Here is a tiny trained network, its code and every weight. The questions are about switching its units off for an input and a class, where a switched-off unit gives its printed mean instead of its output.

import numpy as np


def w(rows, s, z=0):
    codes = np.array(rows[::2]) - 128.0
    scale = np.full(codes.shape[1], s)
    scale[-1] = z or s
    return codes * scale


def norm(h):
    return h / np.sqrt((h * h).mean(-1, keepdims=True) + 1e-5)


def f(y):
    return np.maximum(y, 0)


def log_softmax(a):
    a = a - a.max(-1, keepdims=True)
    return a - np.log(np.exp(a).sum(-1, keepdims=True))


def net(x, mask):
    res = np.array(x, float).reshape(1, 3) / 4 @ E
    u = 0
    for l in range(3):
        y = f(norm(res) @ A[l][:, :-1].T + A[l][:, -1])
        res = res + np.where(mask[u : u + 9], y, B[l][:, -1]) @ B[l][:, :-1]
        u += 9
    return log_softmax(norm(res)[-1] @ U[:, :-1].T + U[:, -1])


A, B = {}, {}
E = w([
[98,156,26,93,108,175,107,29],'x0',
[143,160,71,169,160,146,67,194],'x1',
[90,217,73,216,109,177,58,254],'x2',
],0.009)
A[0] = w([
[159,107,97,132,17,126,114,72,177],'0.n1',
[135,43,163,56,54,90,154,86,67],'0.n2',
[126,132,82,88,115,180,97,153,126],'0.n3',
[213,122,138,133,163,1,146,170,13],'0.n4',
[215,61,160,182,195,133,169,195,23],'0.n5',
[200,95,94,144,254,123,176,133,2],'0.n6',
[183,103,200,178,183,77,134,116,157],'0.n7',
[113,182,117,161,145,101,143,207,101],'0.n8',
[101,195,117,122,110,116,113,71,119],'0.n9',
],0.0083,0.0021)
B[0] = w([
[151,198,132,139,165,132,75,43,187],'0.n1',
[139,152,171,40,131,74,132,211,253],'0.n2',
[109,111,118,160,84,85,185,47,185],'0.n3',
[158,2,63,171,199,116,166,186,219],'0.n4',
[103,59,4,137,205,118,212,120,232],'0.n5',
[128,156,91,144,126,71,157,154,178],'0.n6',
[205,172,65,243,171,165,188,120,237],'0.n7',
[99,39,228,60,33,156,165,128,221],'0.n8',
[122,165,70,156,206,136,182,92,176],'0.n9',
],0.0085,0.007)
A[1] = w([
[229,205,206,79,136,63,91,152,1],'1.n1',
[106,184,243,167,80,114,97,55,61],'1.n2',
[60,106,154,175,21,222,127,210,53],'1.n3',
[118,93,107,22,213,28,147,150,122],'1.n4',
[100,113,96,171,188,127,91,225,172],'1.n5',
[79,146,29,102,254,172,100,131,129],'1.n6',
[143,159,134,163,77,150,24,230,172],'1.n7',
[134,89,107,139,190,194,169,40,105],'1.n8',
[83,45,118,167,64,106,145,196,220],'1.n9',
],0.0065,0.00089)
B[1] = w([
[55,154,160,94,152,217,75,10,170],'1.n1',
[191,65,66,104,76,109,193,172,152],'1.n2',
[64,148,162,46,62,113,107,125,237],'1.n3',
[149,160,168,124,126,167,161,97,254],'1.n4',
[117,118,206,99,201,85,163,84,207],'1.n5',
[213,125,162,150,129,98,122,150,208],'1.n6',
[121,19,211,2,85,84,185,204,177],'1.n7',
[121,114,97,150,68,113,76,176,208],'1.n8',
[125,111,101,81,96,81,149,205,242],'1.n9',
],0.0075,0.0063)
A[2] = w([
[138,155,87,231,82,124,31,87,94],'2.n1',
[150,153,91,140,142,196,148,80,243],'2.n2',
[113,122,44,211,157,102,57,59,252],'2.n3',
[121,66,115,48,90,129,172,166,57],'2.n4',
[103,92,190,94,168,146,173,119,241],'2.n5',
[183,147,144,28,161,137,187,110,204],'2.n6',
[175,128,99,172,142,101,195,132,245],'2.n7',
[34,82,159,56,126,122,74,189,140],'2.n8',
[87,77,134,181,142,151,255,69,169],'2.n9',
],0.0085,0.0018)
B[2] = w([
[60,91,100,179,127,231,62,118,180],'2.n1',
[116,117,172,152,121,99,98,138,189],'2.n2',
[72,89,140,179,131,158,171,188,200],'2.n3',
[110,152,47,101,100,112,161,142,235],'2.n4',
[110,152,104,150,142,129,83,122,229],'2.n5',
[114,153,160,106,142,144,85,151,254],'2.n6',
[129,103,93,164,85,136,107,141,240],'2.n7',
[96,189,140,11,40,136,131,76,212],'2.n8',
[191,140,149,176,141,130,98,90,229],'2.n9',
],0.011,0.0077)
U = w([
[34,129,92,251,100,229,59,89,21],'0',
[63,155,97,29,8,123,158,164,143],'1',
[207,66,105,207,178,90,185,178,252],'2',
[159,242,204,60,168,147,56,35,103],'3',
],0.014,0.0011)

Each question gives the input, the list of numbers given to net, and the class t.
The units are the neurons (one row each of A and B). Each row of codes is followed by its name. A weight is (code - 128) times the scale printed after its matrix; where a second scale follows, it is the last column's (A, B and U).
mask holds one flag per neuron, layer by layer. A switched-off neuron (its flag False) gives its mean, the last column of its row in B, instead of its output. The means were averaged over made-up inputs and are rounded, as every weight is.
A unit's drop is (log p(t) with every unit on - log p(t) with that unit switched off) / (log p(t) with every unit on - log p(t) with every unit switched off).
most important unit: the unit with the biggest drop
top k neurons: the k neurons with the biggest drops, biggest first
k most important neurons of layer l: the k neurons of layer l with the biggest drops, biggest first
drop when u is switched off: that unit's drop, to one decimal
input [5,-6,8], class 0: most important unit : 0.n9
input [-5,-8,-2], class 2: top 3 neurons : 0.n7, 2.n8, 0.n4
input [5,-7,2], class 0: 3 most important neurons of layer 0 : 0.n8, 0.n1, 0.n9
input [-4,-8,-4], class 3: top 2 neurons : 0.n2, 1.n1
input [4,2,5], class 1: top 2 neurons : 0.n7, 0.n5
input [-2,-3,-2], class 2: 2 most important neurons of layer 0 : 0.n7, 0.n4
input [4,8,2], class 1: top 2 neurons : 0.n7, 0.n5
input [1,5,-2], class 0: 4 most important neurons of layer 0 : 0.n2, 0.n4, 0.n8, 0.n3
input [6,8,5], class 1: top 2 neurons : 0.n7, 1.n7
input [7,7,-7], class 0: drop when 0.n8 is switched off : 0.5
input [-2,6,1], class 1: drop when 0.n8 is switched off : 4.1
input [0,-4,2], class 3: drop when 0.n7 is switched off : 0.2
input [8,-3,2], class 0: drop when 0.n1 is switched off : 0.0
input [-6,-8,-3], class 2: top neuron : 0.n7
